Below are the code and all the weights of a small trained network. Each question names an input and a class and asks about switching units off, where a switched-off unit gives its printed mean instead of its output.

import numpy as np


def w(rows, s, z=0):
    codes = np.array(rows[::2]) - 128.0
    scale = np.full(codes.shape[1], s)
    scale[-1] = z or s
    return codes * scale


def norm(h):
    return h / np.sqrt((h * h).mean(-1, keepdims=True) + 1e-5)


def f(y):
    return y / 2 * (1 + np.tanh(0.7978845608 * (y + 0.044715 * y**3)))


def log_softmax(a):
    a = a - a.max(-1, keepdims=True)
    return a - np.log(np.exp(a).sum(-1, keepdims=True))


def net(x, mask):
    res = np.array(x, float).reshape(1, 3) / 4 @ E
    u = 0
    for l in range(3):
        y = f(norm(res) @ A[l][:, :-1].T + A[l][:, -1])
        res = res + np.where(mask[u : u + 3], y, B[l][:, -1]) @ B[l][:, :-1]
        u += 3
    return log_softmax(norm(res)[-1] @ U[:, :-1].T + U[:, -1])


A, B = {}, {}
E = w([
[172,14,125,116,91,75,100],'x0',
[227,155,171,72,176,145,224],'x1',
[137,129,69,209,253,194,81],'x2',
],0.0046)
A[0] = w([
[74,3,128,130,117,59,100,14],'0.n1',
[147,69,99,128,171,61,133,88],'0.n2',
[160,122,182,120,165,101,190,6],'0.n3',
],0.0057,0.0025)
B[0] = w([
[220,106,82,209,61,152,154,255],'0.n1',
[86,69,110,132,81,116,169,157],'0.n2',
[94,60,83,128,254,99,101,146],'0.n3',
],0.0099,0.0021)
A[1] = w([
[82,103,88,181,122,168,1,69],'1.n1',
[19,123,91,206,93,164,95,6],'1.n2',
[148,201,200,206,166,166,204,48],'1.n3',
],0.005,0.002)
B[1] = w([
[62,130,120,85,102,29,40,253],'1.n1',
[184,76,32,34,192,114,133,225],'1.n2',
[98,104,107,254,114,191,122,189],'1.n3',
],0.0074,0.0021)
A[2] = w([
[170,240,205,91,28,116,235,8],'2.n1',
[2,118,192,67,78,55,225,215],'2.n2',
[162,173,107,27,46,59,178,136],'2.n3',
],0.0049,0.0015)
B[2] = w([
[15,96,136,152,210,73,165,232],'2.n1',
[149,103,254,95,78,180,99,227],'2.n2',
[75,176,155,184,157,200,73,251],'2.n3',
],0.0088,0.0024)
U = w([
[102,182,136,127,70,128,79,91],'0',
[75,147,43,98,141,48,67,148],'1',
[178,106,102,115,182,114,194,160],'2',
[193,72,57,197,9,77,124,185],'3',
[211,82,170,88,81,110,151,77],'4',
[47,128,224,137,104,124,148,159],'5',
[149,185,98,99,82,102,142,2],'6',
[139,214,89,220,148,193,142,152],'7',
],0.014,0.0061)

Each question gives the input, the list of numbers given to net, and the class t.
The units are the neurons (one row each of A and B). Each row of codes is followed by its name. A weight is (code - 128) times the scale printed after its matrix; where a second scale follows, it is the last column's (A, B and U).
mask holds one flag per neuron, layer by layer. A switched-off neuron (its flag False) gives its mean, the last column of its row in B, instead of its output. The means were averaged over made-up inputs and are rounded, as every weight is.
A unit's drop is (log p(t) with every unit on - log p(t) with that unit switched off) / (log p(t) with every unit on - log p(t) with every unit switched off).
The circuit of an input: a set's keep is (log p(t) with only the set's units on - log p(t) with every unit switched off) / (log p(t) with every unit on - log p(t) with every unit switched off). Starting from all 9 units, units are removed one at a time, each time the one whose removal leaves the highest keep (on an exact tie, the one counted first), for as long as the keep stays at least 0.8.
circuit, biggest first: the units of the circuit, biggest drop first
k most important neurons: the k neurons with the biggest drops, biggest first
top k neurons in layer l: the k neurons of layer l with the biggest drops, biggest first
drop of u: that unit's drop, to one decimal
input [-3,7,-4], class 5: circuit, biggest first -> 2.n1
input [-7,-4,8], class 1: circuit, biggest first -> 1.n1, 1.n2
input [-4,-2,5], class 1: 2 most important neurons -> 1.n1, 0.n1
input [3,-1,8], class 1: 2 most important neurons -> 1.n1, 0.n1
input [3,8,-8], class 5: 2 most important neurons -> 2.n3, 2.n1
input [4,-1,-7], class 5: 3 most important neurons -> 2.n1, 2.n3, 1.n3
input [8,2,-8], class 5: top 2 neurons in layer 2 -> 2.n3, 2.n1
input [-4,-5,7], class 1: drop of 1.n1 -> 0.2
input [0,-1,7], class 1: drop of 1.n1 -> 0.3
input [-4,-4,0], class 1: drop of 1.n2 -> 0.8
input [-2,-2,5], class 1: drop of 0.n1 -> 0.1
input [-8,-8,3], class 1: top 2 neurons in layer 1 -> 1.n2, 1.n1
